2.00	3.06	3.78	3.59	-2.56	3.72	-1.90	-1.91	-2.91	-2.48	-0.36	-2.85	3.06	-0.36	-4.11	4.65	-3.02	-5.06	0.77	3.06	0.52	-4.73	-0.69	1.12	4.74	3.06	1.40	-0.99	-0.36	-2.14	-1.77	-4.05	4.89	2.00	4.74	-0.81	3.06	-5.34	3.47	1.70	-0.54	4.89	-1.99	3.06	3.35	0.61 -> ninez
2.32	-8.22	0.84	1.36	-2.14	4.55	-1.09	-0.32	-1.93	-2.28	-3.92	-2.65	2.39	-1.26	1.99	6.18	-3.86	-4.63	0.61	-1.08	0.45	-2.76	-1.34	0.73	3.87	-5.40	0.08	-1.43	-1.08	-0.97	-1.13	-7.38	6.67	-0.01	3.54	-2.15	3.88	-3.63	4.79	0.69	2.69	-0.76	-1.76	-0.73	3.22	-0.12 -> Nibam
2.33	3.05	-0.18	0.40	-1.66	4.88	-0.67	0.30	-1.62	-2.10	-4.31	-2.46	4.73	-1.40	-6.46	6.19	-3.98	-4.22	0.87	-1.55	0.38	-1.90	-1.19	0.52	4.33	-0.35	-0.37	-1.68	-0.60	-0.73	-0.94	-8.28	7.03	-0.75	3.16	-2.60	3.14	-2.73	4.86	0.32	3.72	-0.87	-1.64	0.08	2.98	-0.33 -> luven
2.00	-6.67	0.11	3.59	-3.59	3.72	-1.90	-2.10	-2.91	-2.48	-1.92	-2.85	1.12	-0.36	-4.11	6.21	-3.02	-5.06	0.77	-1.43	0.52	-4.73	-0.69	1.12	4.89	-5.12	1.40	-0.99	-2.57	-2.14	-1.77	-4.05	4.89	1.83	4.74	-0.81	5.81	-5.34	3.47	1.70	-0.54	-0.76	-1.99	-2.96	3.35	-0.25 -> dolib
howmany ninez: -0.36
3
howmany ninez: 4.73
0
howmany dolib: -1.92
1
howmany dolib: -2.57
1
howmany ninez: 3.06
6
howmany ninez: 2.01
0

5.24	4.33	6.60	6.60  Gikur
5.24	-4.73	6.60	-7.17  tezub
-7.18	5.25	-7.18	-7.19  luvur
-1.42	-6.22	-0.62	0.24  Kora
howmany luvur: -7.18
2
howmany tezub: -4.73
1
howmany Gikur: 6.60
2
howmany tezub: 5.24
1
howmany luvur: -7.19
1
howmany Gikur: 5.24
1

1.90	-1.93	1.16	-0.59	7.05	1.12	7.39	5.23	0.63	5.91	-1.71	-7.16	1.16	1.79 : Reben
-4.47	-1.73	1.56	4.11	6.17	7.57	9.68	-2.11	9.67	9.67	-8.83	-6.30	-3.09	2.88 : gaz
0.82	0.81	0.81	-1.49	0.81	9.86	0.81	4.04	6.81	0.82	9.86	0.81	4.89	0.81 : tata
howmany Reben: 7.05
1
howmany Reben: -0.59
1
howmany tata: 9.86
2
howmany gaz: 9.67
2
howmany tata: 0.81
6
howmany Reben: 1.90
1

6.75	0.80	-1.67	1.09	7.70	3.12	-1.10 -> gime
6.63	-0.35	6.63	6.63	6.63	6.63	-0.35 -> Sir
-4.18	-4.30	-4.30	1.02	-3.99	-0.64	1.13 -> zuzu
8.11	3.38	-1.46	1.68	-0.78	-2.39	1.74 -> naf
0.21	4.13	-1.50	4.13	-1.50	1.46	5.03 -> nelis
6.68	-1.26	4.14	0.06	-0.86	-6.21	6.68 -> nabi
-0.22	1.77	6.64	-1.53	-5.92	3.63	3.49 -> Palo
-4.13	0.37	-2.72	-3.01	1.75	-4.58	-3.37 -> beka
howmany nabi: 4.14
1
howmany Sir: 6.63
5
howmany zuzu: -4.29
0
howmany Sir: 6.64
0
howmany nelis: 4.13
2

2.55	2.55	2.55	-4.03	-4.03  fev
-6.98	3.99	2.33	2.22	-4.10  buzup
-4.90	1.67	-3.08	-8.27	4.91  bug
-0.30	-3.34	-8.26	-1.70	-3.34  gabu
-4.04	8.34	8.34	8.34	-4.04  tase
-4.27	8.45	0.09	0.56	-0.30  Puzeg
-0.29	-0.29	0.38	0.76	0.76  pon
howmany fev: -4.03
2
howmany tase: -4.05
0
howmany gabu: -1.70
1
howmany gabu: -0.30
1
howmany pon: -0.29
2
howmany Puzeg: 8.45
1

-7.41	1.87	-2.49	-2.49	-2.11  Mivus
-7.41	1.87	-4.38	-2.49	0.13  zivu
3.89	1.20	3.89	-1.21	-1.70  mebil
howmany mebil: -1.21
1
howmany Mivus: -2.49
2
howmany mebil: 3.88
0

-1.62	-1.20	4.43	6.37	6.24	-3.19	1.52	0.11	-3.11	1.54	-6.13	3.64	-2.39	-2.20	1.61	0.30	-2.46	1.05	4.45	1.31	0.41	-3.10	-1.15	-0.78	1.08	-2.88	2.15	3.78	0.41	-0.64	1.84	0.06	-0.25	-0.20	-3.78	6.61	-3.82	3.86	5.17	3.25	-3.49	-1.03	-5.92	0.66	-2.15	0.94	-7.01	1.74	-6.09	-0.26	-2.31	-0.10	-3.28	-1.47	-1.97  Bizu
-5.52	-0.51	5.41	5.39	6.81	-5.53	3.71	1.05	-2.63	0.93	-3.95	3.69	0.25	-3.67	5.67	0.99	-2.81	-0.26	1.05	0.54	1.73	-2.01	-0.43	-0.15	2.39	-5.93	1.19	3.98	-1.62	1.05	1.75	-0.92	2.33	-0.91	-2.21	0.37	1.05	2.80	3.47	2.84	-2.35	1.05	-4.12	1.05	-2.61	-2.91	-3.43	-3.13	-6.96	2.07	-0.86	-4.06	1.79	-3.22	0.96  Kagin
0.68	-2.06	3.71	4.01	6.78	-3.06	-0.80	0.31	-2.28	5.35	-8.27	0.94	-3.49	-1.81	2.95	2.46	-2.12	5.44	5.10	1.21	0.35	-2.18	-0.57	-1.95	-3.06	-2.09	-0.30	3.15	0.63	-3.91	4.10	1.25	-1.10	5.49	-2.51	3.10	-2.30	2.06	4.58	-0.47	-4.45	-0.93	-5.64	-3.55	0.61	-2.18	-0.92	-2.95	-9.88	1.19	-2.17	-4.44	0.21	1.51	1.63  pebo
-1.62	-1.20	0.41	6.37	6.24	-3.19	-3.70	0.21	-3.11	1.54	-3.70	-2.46	-2.39	0.12	1.61	0.30	-2.46	-3.69	4.45	0.41	0.41	-3.10	-1.15	-0.78	1.08	-2.88	2.15	3.78	0.41	-0.64	1.84	-3.69	0.21	1.37	-3.70	-3.70	2.15	-3.70	0.12	0.29	-2.01	-3.20	-5.42	2.15	0.06	-2.96	-1.66	-2.99	-6.94	0.41	-3.53	-3.83	0.12	0.41	2.81  sus
howmany Bizu: 0.11
1
howmany sus: 2.14
0
howmany sus: 0.41
6
howmany Kagin: 1.05
6
howmany Kagin: 1.76
0
howmany sus: -3.70
5
howmany pebo: 2.95
1

-1.93	1.22	-1.11	-1.11	-1.22	-1.17	2.90	2.25	1.10	-1.11	0.40	-1.11	2.92	-1.26	1.38	1.02	-0.68	-1.06	-2.11 = ded
0.32	-1.85	7.27	-0.46	9.44	8.42	-0.48	-0.46	-0.46	-7.19	-1.74	-7.64	-0.42	9.44	-0.37	9.44	0.27	1.11	0.33 = Muza
0.32	-1.85	7.27	0.20	9.44	8.42	-0.48	-0.46	-0.55	-7.19	-1.74	-7.64	-0.42	9.25	-0.37	-7.69	0.27	1.11	0.33 = poter
-0.49	1.15	-2.25	-0.60	-2.65	-2.42	0.64	0.72	-2.42	2.23	0.77	2.14	0.67	-2.96	0.15	-2.42	-0.01	-0.83	-0.48 = mava
0.41	1.06	-4.58	0.27	-5.66	-5.25	-0.44	-0.41	3.81	4.28	1.46	4.80	-0.37	-5.68	-2.28	4.24	0.34	-0.54	0.35 = Ketun
0.59	0.66	-2.90	0.45	-3.33	-3.16	-0.78	-0.72	2.45	2.63	1.20	2.85	-0.73	-3.44	-0.57	2.51	0.51	-0.37	0.68 = kigu
0.41	-0.41	-5.61	0.27	-5.66	-5.25	-0.44	-0.41	3.81	4.28	1.46	4.80	-0.37	-5.68	-0.31	4.24	0.34	-0.54	0.35 = pora
3.44	-0.55	0.60	2.60	-0.84	-2.27	-4.83	-3.93	0.57	0.74	-2.27	0.60	-4.83	-0.85	-2.27	-2.27	2.02	0.76	4.32 = sal
-4.12	0.54	0.53	-2.42	4.42	0.58	4.62	4.42	-0.45	4.42	-0.62	-0.43	9.43	0.63	1.86	4.62	-1.63	-0.74	-4.50 = pifa
howmany sal: -2.27
4
howmany mava: -2.43
0
howmany pora: -0.54
1
howmany ded: -1.11
4
howmany pifa: 4.62
2
howmany Muza: 9.44
3

-1.39	-8.94	7.43	3.58	-1.42 : debi
-9.76	1.11	0.71	-5.01	1.77 : Gomi
-1.12	-2.89	2.44	0.81	0.32 : vaz
8.21	-2.26	-0.88	3.51	2.90 : divap
-2.62	3.52	-2.62	-2.39	3.52 : lopi
howmany Gomi: 1.77
1
howmany lopi: 3.52
2

-3.70	3.66	-5.20	-7.57	1.23	-1.09	-0.43	-6.40	7.28	-6.04	-0.54	2.18	7.51	4.93	-0.17	0.97	4.16	8.49	-0.22	1.31	1.03	2.10	-1.84	5.92	-0.27	8.56	2.57	3.01	1.05	-0.66	3.99	-3.50	4.96	2.10	5.02	1.56	-2.51	-0.30	3.45	-1.33	1.71	1.02	3.47	1.22 : mipes
-3.70	2.21	-2.86	-4.83	1.75	-1.09	-0.43	-5.36	7.60	-6.23	-0.54	2.18	6.96	3.62	-0.17	0.97	4.16	8.51	-1.19	2.23	1.99	-0.74	-1.76	4.41	-0.67	7.87	1.72	0.41	1.05	-1.09	3.67	-3.50	3.41	-5.96	1.59	4.09	-2.82	-0.98	3.45	-1.64	2.06	1.02	2.38	1.22 : nes
-3.70	1.21	-0.29	-2.08	1.75	-1.09	-0.43	-5.01	7.28	-6.23	-0.54	2.18	6.96	2.63	-0.17	0.97	4.37	8.51	-1.31	2.39	2.87	-4.16	-1.38	3.93	-0.27	-0.18	1.13	-1.38	1.05	-1.30	3.01	-3.50	3.14	-6.30	-1.27	5.53	-2.82	-1.20	3.45	-1.64	2.59	1.02	1.72	1.22 : sorat
-3.70	1.99	-1.70	-3.83	1.75	-1.09	-5.35	-5.29	7.28	-6.23	-0.54	2.18	6.96	3.29	-0.17	0.97	4.26	8.51	-1.25	2.23	2.34	-1.88	-1.68	4.41	-0.27	7.46	1.59	0.21	1.05	-1.30	3.27	-3.50	3.41	-5.96	1.02	4.27	-2.82	-0.98	3.45	-1.64	2.33	1.02	2.22	1.22 : koba
howmany mipes: -0.17
1
howmany nes: -5.37
0

0.94	-1.37	0.80	-0.03	0.38	-2.25	-3.98	1.07	2.25	-0.90	-0.42	-0.27	-1.11	0.84	0.00	1.63	1.16	0.56	1.71	-3.85	0.01	-0.01	1.13	-0.33	0.69	-1.98	-0.71	-0.17	0.73	-3.17	1.20	-0.19	0.61	0.12	0.15	-0.17	0.83	1.38	-0.44	0.45	-0.84	-0.88	0.01	-0.11 : sofil
1.55	-2.09	1.13	1.68	0.25	1.55	-0.91	-1.57	1.46	1.65	0.42	0.49	-1.17	0.48	-1.64	-1.14	1.55	-0.70	1.51	-0.08	-0.90	1.56	1.55	0.08	1.65	0.56	0.66	-0.93	-2.65	2.35	-0.16	-2.39	1.65	-0.71	-0.34	0.17	-1.06	-0.36	-0.17	0.52	0.19	-0.87	-1.05	-0.74 : visov
-0.45	2.21	1.44	1.09	1.09	1.63	-5.57	-1.57	2.77	0.87	-0.84	-0.97	-0.25	0.97	2.41	-0.80	1.42	0.26	0.19	-0.81	-1.12	-2.36	-5.71	0.21	-0.03	0.66	-0.23	-5.31	0.39	0.25	-0.08	-1.10	0.04	-0.87	-0.86	-0.04	-0.86	0.83	-0.08	0.69	0.37	-0.05	1.08	-0.49 : Tuf
0.94	-1.37	0.80	-0.03	0.38	-2.25	-3.98	1.07	2.25	-0.90	-0.42	-0.27	-1.11	0.84	0.00	1.63	1.16	0.56	1.71	-3.85	0.01	-0.01	1.13	-0.33	0.69	-1.98	-0.71	-0.17	0.73	0.67	1.76	-0.97	-2.59	-1.13	0.34	-0.23	-0.71	-0.33	-0.70	-0.39	0.68	-1.06	-0.44	0.38 : Bevo
0.42	-0.07	0.63	-1.08	-0.72	-0.85	2.36	1.41	0.26	-0.67	0.86	1.91	-1.00	-0.05	-1.00	-0.03	0.96	0.32	0.24	-4.53	1.55	-0.97	-0.14	0.05	-0.55	1.41	0.13	-0.70	-2.21	2.47	1.18	-0.45	0.06	0.90	0.56	-1.03	-0.58	-0.17	1.83	0.63	-1.35	-1.07	-0.88	0.10 : Fefo
1.31	8.87	-0.36	1.50	0.60	3.09	-0.40	0.89	-2.28	-0.05	-0.49	-0.91	0.81	0.90	0.89	-2.70	-1.02	-0.38	-1.30	-4.67	-1.31	0.47	0.28	0.44	0.19	0.21	1.07	1.10	1.23	-1.03	0.45	1.02	0.30	0.71	0.96	-1.24	-0.88	0.71	0.91	-0.29	0.04	-0.73	-0.86	-0.14 : zufi
howmany visov: 1.55
4
howmany visov: -0.90
1

-0.42	0.04	0.24	0.05	0.54	-0.16	-0.28	0.10	0.72 : Duv
-0.29	0.04	-0.30	0.06	0.53	-0.12	-1.51	0.69	0.52 : toliv
-1.62	-0.80	-2.10	-0.76	0.91	-0.71	7.02	-4.17	2.98 : dusek
2.86	-5.20	3.13	0.05	-3.93	0.90	1.22	0.10	-5.20 : guni
2.19	0.25	-1.01	0.28	2.19	-0.16	-4.74	2.29	1.91 : Vis
0.54	0.14	0.60	0.10	-0.36	0.14	-1.74	1.04	-0.97 : kavez
0.24	-0.27	0.15	-0.23	-0.90	-0.07	3.56	-1.89	-0.49 : tel
-1.09	0.23	-1.15	0.20	2.31	-0.24	-4.54	2.11	2.16 : Pezog
2.66	0.04	2.97	0.02	-4.01	0.77	2.86	-0.86	-4.84 : benob
-1.91	0.04	-2.12	0.05	2.79	-0.57	-1.59	0.42	3.61 : leb
-0.42	0.01	-0.42	0.02	0.53	-0.16	-0.17	0.02	0.67 : Vuka
howmany Vis: 0.25
1
howmany guni: -5.21
0

0.93	-2.01	0.93	0.93  Vesi
2.10	-0.32	-1.35	-0.32  Debif
0.86	-0.33	0.86	-0.26  Likup
0.86	-0.33	-0.65	-0.89  rade
2.46	-2.74	-0.80	0.76  kobu
-7.95	7.65	3.35	-0.16  Sos
2.35	-2.29	-0.98	0.08  vonag
0.93	-2.01	1.29	4.90  vem
0.68	-0.55	-0.29	-0.07  zese
-0.82	1.52	-0.08	-1.33  Vugu
-0.68	0.61	-0.31	-0.34  ralod
howmany Likup: -0.33
1
howmany rade: -0.33
1
howmany Debif: -0.32
2
howmany Vesi: 0.93
3

5.86	3.28	4.27	-0.04	-0.73	0.80	1.59  vazo
-0.94	-0.94	-0.94	-0.05	-0.05	-0.05	-0.05  megu
1.76	3.66	1.88	-0.05	-0.94	-0.54	1.52  sonev
7.81	3.96	5.29	-1.46	-0.69	-0.93	1.92  gug
howmany megu: -0.05
4
howmany sonev: 1.88
1

